-0.6   1.6  -0.7   1.2   0.4   1.2   1.0
 2.0   1.1   0.8   1.6  -2.0  -0.8   0.3
result: -2.0

 0.0   2.1   0.7   0.1  -0.5
 0.9   0.1   0.1  -1.5  -0.3
-0.8  -0.7  -0.4   1.5   0.1
result: 0.1

-0.41   1.59   0.10   1.75  -1.34  -0.10
 1.64   0.24  -0.18   1.58   0.39   1.37
 0.45  -1.01  -0.33   1.40   0.59   1.22
result: 1.58

 0.4  -0.8   0.9  -1.6
 0.3   0.9  -0.6   0.5
-0.7  -0.7   1.8  -1.4
result: 0.9

-0.095   0.087  -0.038   0.152
-0.066  -0.040   0.079  -0.129
result: -0.040

-13.7   12.6   10.4    3.0
-13.4   11.8    9.9    2.1
result: 11.8
---
[6734 2237 2348 9047 4298 2781 2484] out 9047, 6734

[695 814 587  52] out 814, 695

[98 35  7 60 83 80 70] out 98, 83

[2122 1032 8779 2645] out 8779, 2645

[[64 66 81 83 85 20]
 [88 62 69 61 68  0]
 [71 71 76 55 56 81]] out 88, 85

[758 160 150 678 430] out 758, 678

[1 8 2 1] out 8, 2
---
[[ 0.08 -3.96 -4.43 -5.57 -1.04  1.09]
 [ 0.83 -1.10  0.81 -3.27 -0.36 -0.11]
 [-1.55 -1.97 -4.18 -0.92  1.29 -1.43]] >> -3.96

[[-3.09  5.47  2.30  2.37  0.77 -3.13]
 [ 4.27 -3.05  6.69  2.58 -1.07  5.76]
 [ 1.41 -4.94  3.29  2.92 -0.14  0.62]] >> 5.47

[[ 6.41 -1.43 -1.15 -1.00]
 [ 0.77  5.33 -3.62  5.05]
 [-3.55 -5.40  6.29 -3.77]] >> -1.43

[[ 2.58 -0.19 -4.04 -5.95  1.06]
 [-1.67 -0.04 -2.23 -3.11 -3.49]
 [-2.45  3.51 -2.28 -2.02  0.96]] >> -0.19

[[-6.87 -3.22 -5.17  5.26]
 [ 4.88  4.74 -2.04  0.34]
 [ 0.92  4.64 -5.76  2.97]] >> -3.22

[[-0.54 -0.02  3.21  3.80 -1.87]
 [ 5.43 -1.67  4.00 -5.23 -5.95]
 [ 4.94  5.68 -4.74  6.24 -5.04]] >> -0.02

[[-3.12  2.50  5.91  5.35 -0.05]
 [-2.53 -2.10 -1.27  2.06  3.93]
 [ 0.70  1.82  2.28  4.06  4.13]] >> 2.50

[[-4.79  4.21 -2.77  0.49]
 [-4.77  4.89 -3.21 -6.04]
 [-0.18  1.46 -4.95  2.50]] >> 4.21
---
[[-3.89  2.46 -5.43  1.09]
 [-0.29  7.31 -1.77 -1.71]] >> -1.77

[[ 2.93  6.34  2.13  3.36 -2.05]
 [-1.09 -4.01 -4.67 -5.00 -2.06]
 [-1.57  4.70 -3.29 -5.83  5.24]] >> -5.00

[[ 0.25 -0.55  0.02  1.92 -0.40  0.24]
 [ 3.02 -0.48  3.17 -5.73  0.10 -0.36]
 [-0.77 -0.69 -1.32  5.88 -0.68  0.43]] >> 0.10

[[-5.37  2.85 -0.84 -3.84  4.78]
 [-3.09  7.00 -3.11  2.86 -0.20]] >> 2.86

[[-5.94  1.38 -4.53  1.87]
 [-6.73 -0.99 -6.80  0.86]
 [-6.68  2.42 -4.53  2.58]] >> -6.80

[[-5.41  4.01  0.15 -0.09]
 [ 3.63  0.49  1.65 -0.74]
 [-6.95  0.67  0.17  0.94]] >> 1.65

[[ 2.59  0.99 -2.20  0.08  2.40  3.50]
 [-5.73 -0.57 -2.25 -0.15 -3.77  1.28]
 [-0.08  0.65  0.03  0.88  4.23 -3.10]] >> -3.77

[[ 1.45  2.18 -0.35  2.76 -3.29 -6.47]
 [-2.14  2.96 -5.57  2.60 -1.48 -5.80]
 [ 0.10  2.67 -2.62  2.64 -2.99 -6.13]] >> -1.48

[[ 0.35  0.30  0.47 -1.01  0.57 -0.23  0.38]
 [ 1.63  0.62  1.47  7.01 -1.70 -3.37  2.31]
 [-1.25 -0.27 -0.81 -7.27  2.32  2.91 -1.90]] >> -3.37

[[ 0.00 -4.32 -3.40 -5.12  5.72  4.82  0.70]
 [ 3.63 -1.53 -6.19  0.27  7.16  2.07 -4.11]
 [-2.09 -0.46 -4.12  1.77  1.21  3.23  2.42]] >> 2.07
---
[[-1.29  0.00  1.88 -0.51]
 [ 5.74 -0.02 -2.04  0.46]
 [-7.65  0.02  0.50  1.40]] >> -2.04

[[-1.92 -0.01  4.85 -2.04  6.26]
 [ 1.80 -0.02 -0.57  1.21  0.64]
 [-1.57 -0.01  4.18 -1.69  5.49]] >> -0.57

[[ 0.24  5.86 -4.05 -2.82 -1.28  1.79]
 [ 1.19  3.31 -5.02  2.48 -5.60  3.51]
 [ 0.26  3.00 -2.38 -5.02 -4.50  2.31]] >> -5.02

[[ 6.03 -0.75 -0.17 -1.90  0.95 -2.40]
 [ 6.07 -1.07 -0.01 -2.39  0.94 -3.03]
 [-2.24  1.35  0.18  0.79 -0.94  1.49]] >> -0.01

[[-2.23 -1.22 -2.71  1.71]
 [-0.86 -1.72 -1.63 -0.34]
 [ 1.72  0.61  5.71  0.99]] >> -1.63

[[-5.59  2.41 -3.17 -0.33]
 [ 4.59 -0.06 -0.83  1.62]
 [ 1.65  3.89  0.34 -0.60]] >> -0.83

[[-2.84 -2.63  3.34 -1.95 -4.46]
 [ 5.81 -4.46 -1.92  1.79  1.35]
 [ 7.33 -3.82 -4.03  1.91  1.35]] >> -1.92

[[-1.57 -0.31 -1.39  5.26  5.81 -0.55]
 [ 3.74  2.15  3.22  3.13  4.89  4.33]
 [ 1.30  1.22 -0.40  4.45 -7.19  0.96]] >> 3.22

[[-2.91 -3.24  6.95  2.08  3.45 -0.39  3.21]
 [ 0.12 -2.67 -0.60 -2.80  0.40 -1.26  0.26]
 [ 1.52  0.68 -2.65  0.38 -3.19  1.00  1.62]] >> -0.60

[[ 3.73  4.64  1.29  4.79  1.55]
 [-1.35  5.46  3.21 -4.38 -5.69]
 [ 6.06 -1.31  2.56 -3.08  1.55]] >> 3.21
---
[138, 145, 183, 62, 214, 39, 228] ⇒ 138

[[5631, 7799, 6517, 5005, 3202, 5026, 6771],
 [3108, 7071, 3340, 3333, 4987, 7076, 3657],
 [3987, 4268, 5962, 7731, 7923, 5750, 6389]] ⇒ 5631

[95, 30, 197, 132, 120, 68, 54] ⇒ 95

[[154, 324, 440, 180, 762, 582],
 [239, 123, 732, 538, 897, 693],
 [75, 615, 191, 878, 481, 280]] ⇒ 154

[409, 200, 943, 626] ⇒ 409

[254, 230, 38, 8, 97, 28] ⇒ 254

[3932, 2183, 9115, 3264, 8487] ⇒ 3932

[86, 44, 58, 54, 99, 15] ⇒ 86
